Here is a tiny trained network, its code and every weight. The questions are about switching its units off for an input and a class, where a switched-off unit gives its printed mean instead of its output.

import numpy as np


def w(rows, s, z=0):
    codes = np.array(rows[::2]) - 128.0
    scale = np.full(codes.shape[1], s)
    scale[-1] = z or s
    return codes * scale


def f(y):
    return y / 2 * (1 + np.tanh(0.7978845608 * (y + 0.044715 * y**3)))


def log_softmax(a):
    a = a - a.max(-1, keepdims=True)
    return a - np.log(np.exp(a).sum(-1, keepdims=True))


def net(x, mask):
    res = np.array(x, float).reshape(1, 3) / 4 @ E
    y = f(res @ A[0][:, :-1].T + A[0][:, -1])
    res = res + np.where(mask, y, B[0][:, -1]) @ B[0][:, :-1]
    return log_softmax(res[-1] @ U[:, :-1].T + U[:, -1])


A, B = {}, {}
E = w([
[213,156,144,243,141,74,168,90,59],'x0',
[101,118,220,90,254,127,131,50,110],'x1',
[139,168,56,139,190,205,75,109,37],'x2',
],0.0096)
A[0] = w([
[101,44,178,152,183,116,100,39,146,47],'neuron 1',
[140,65,180,101,73,69,208,132,140,50],'neuron 2',
[142,111,181,79,200,185,163,59,102,206],'neuron 3',
[162,161,156,241,123,105,137,50,136,29],'neuron 4',
[59,86,117,55,118,146,91,155,139,79],'neuron 5',
[144,160,79,136,88,124,115,187,139,254],'neuron 6',
[70,144,144,67,122,211,80,199,171,92],'neuron 7',
[185,179,146,178,122,59,190,93,78,37],'neuron 8',
[129,164,68,187,79,118,106,196,147,11],'neuron 9',
[145,124,72,112,68,141,189,157,116,14],'neuron 10',
[180,115,61,153,102,163,121,192,152,101],'neuron 11',
[113,126,99,118,151,200,94,150,28,102],'neuron 12',
[125,165,84,117,120,178,78,114,50,95],'neuron 13',
[100,65,168,128,101,35,180,164,190,96],'neuron 14',
[77,143,112,33,118,144,124,150,144,21],'neuron 15',
[142,155,95,158,90,84,95,161,124,49],'neuron 16',
[155,155,93,144,144,231,82,107,91,8],'neuron 17',
[210,132,149,253,134,109,174,132,84,143],'neuron 18',
[96,156,155,111,218,107,121,69,147,32],'neuron 19',
],0.0081,0.0058)
B[0] = w([
[150,152,160,114,135,125,176,171,176,168],'neuron 1',
[105,78,80,192,176,203,159,154,120,177],'neuron 2',
[166,139,165,97,109,57,152,160,155,211],'neuron 3',
[90,158,126,103,118,196,111,70,153,188],'neuron 4',
[104,151,94,106,77,188,90,83,119,176],'neuron 5',
[127,139,152,81,107,35,152,153,138,209],'neuron 6',
[105,130,98,94,82,172,89,113,119,190],'neuron 7',
[101,155,134,105,82,198,80,97,136,200],'neuron 8',
[150,177,169,98,149,161,165,149,185,170],'neuron 9',
[165,197,189,137,138,246,183,145,204,146],'neuron 10',
[180,159,156,105,125,93,167,145,164,176],'neuron 11',
[157,78,114,168,169,162,150,166,92,177],'neuron 12',
[113,82,88,189,178,162,160,161,109,173],'neuron 13',
[93,87,107,190,170,165,161,161,68,201],'neuron 14',
[107,164,113,127,115,209,123,71,136,159],'neuron 15',
[129,156,157,117,131,156,155,110,177,152],'neuron 16',
[139,119,99,191,160,186,148,117,156,160],'neuron 17',
[86,138,122,104,90,148,75,95,103,250],'neuron 18',
[174,167,160,116,105,139,173,141,180,164],'neuron 19',
],0.012)
U = w([
[97,158,102,92,106,170,52,77,124,86],'0',
[190,170,140,94,140,104,186,166,173,86],'1',
[124,63,88,217,172,158,158,173,93,96],'2',
[122,74,109,82,118,4,71,156,71,253],'3',
],0.014,0.013)

Each question gives the input, the list of numbers given to net, and the class t.
The units are the neurons (one row each of A and B). Each row of codes is followed by its name. A weight is (code - 128) times the scale printed after its matrix; where a second scale follows, it is the last column's (A, B and U).
mask holds one flag per neuron, in row order. A switched-off neuron (its flag False) gives its mean, the last column of its row in B, instead of its output. The means were averaged over made-up inputs and are rounded, as every weight is.
A unit's drop is (log p(t) with every unit on - log p(t) with that unit switched off) / (log p(t) with every unit on - log p(t) with every unit switched off).
The circuit of an input: a set's keep is (log p(t) with only the set's units on - log p(t) with every unit switched off) / (log p(t) with every unit on - log p(t) with every unit switched off). Starting from the 12 units with the biggest drops (on a tie, the unit counted first), units are removed one at a time, each time the one whose removal leaves the highest keep (on an exact tie, the one counted first), for as long as the keep stays at least 0.8.
circuit, biggest first: the units of the circuit, biggest drop first
unit that matters most: the unit with the biggest drop
k most important neurons: the k neurons with the biggest drops, biggest first
drop when u is switched off: that unit's drop, to one decimal
input [6,1,-6], class 0: unit that matters most	neuron 8
input [-5,0,-6], class 2: 4 most important neurons	[neuron 14; neuron 18; neuron 2; neuron 8]
input [5,4,8], class 2: 2 most important neurons	[neuron 12; neuron 13]
input [4,1,-4], class 0: 2 most important neurons	[neuron 13; neuron 12]
input [4,2,-4], class 0: 3 most important neurons	[neuron 13; neuron 12; neuron 8]
input [5,-2,7], class 2: 2 most important neurons	[neuron 13; neuron 12]
input [-5,-7,7], class 1: 4 most important neurons	[neuron 11; neuron 6; neuron 9; neuron 14]
input [8,-8,0], class 0: 2 most important neurons	[neuron 18; neuron 8]
input [0,8,8], class 1: 4 most important neurons	[neuron 3; neuron 19; neuron 14; neuron 1]
input [-4,5,5], class 1: 2 most important neurons	[neuron 3; neuron 14]
input [-3,-5,-6], class 2: 2 most important neurons	[neuron 14; neuron 2]
input [4,-3,-2], class 0: 2 most important neurons	[neuron 3; neuron 18]
input [6,7,5], class 1: 3 most important neurons	[neuron 3; neuron 19; neuron 1]
input [-1,6,8], class 2: circuit, biggest first	[neuron 12]
input [-1,1,0], class 3: drop when neuron 10 is switched off	0.0
input [3,-2,3], class 3: drop when neuron 4 is switched off	0.1
input [-5,7,5], class 1: drop when neuron 3 is switched off	0.3
input [-6,-7,-1], class 1: drop when neuron 9 is switched off	0.4
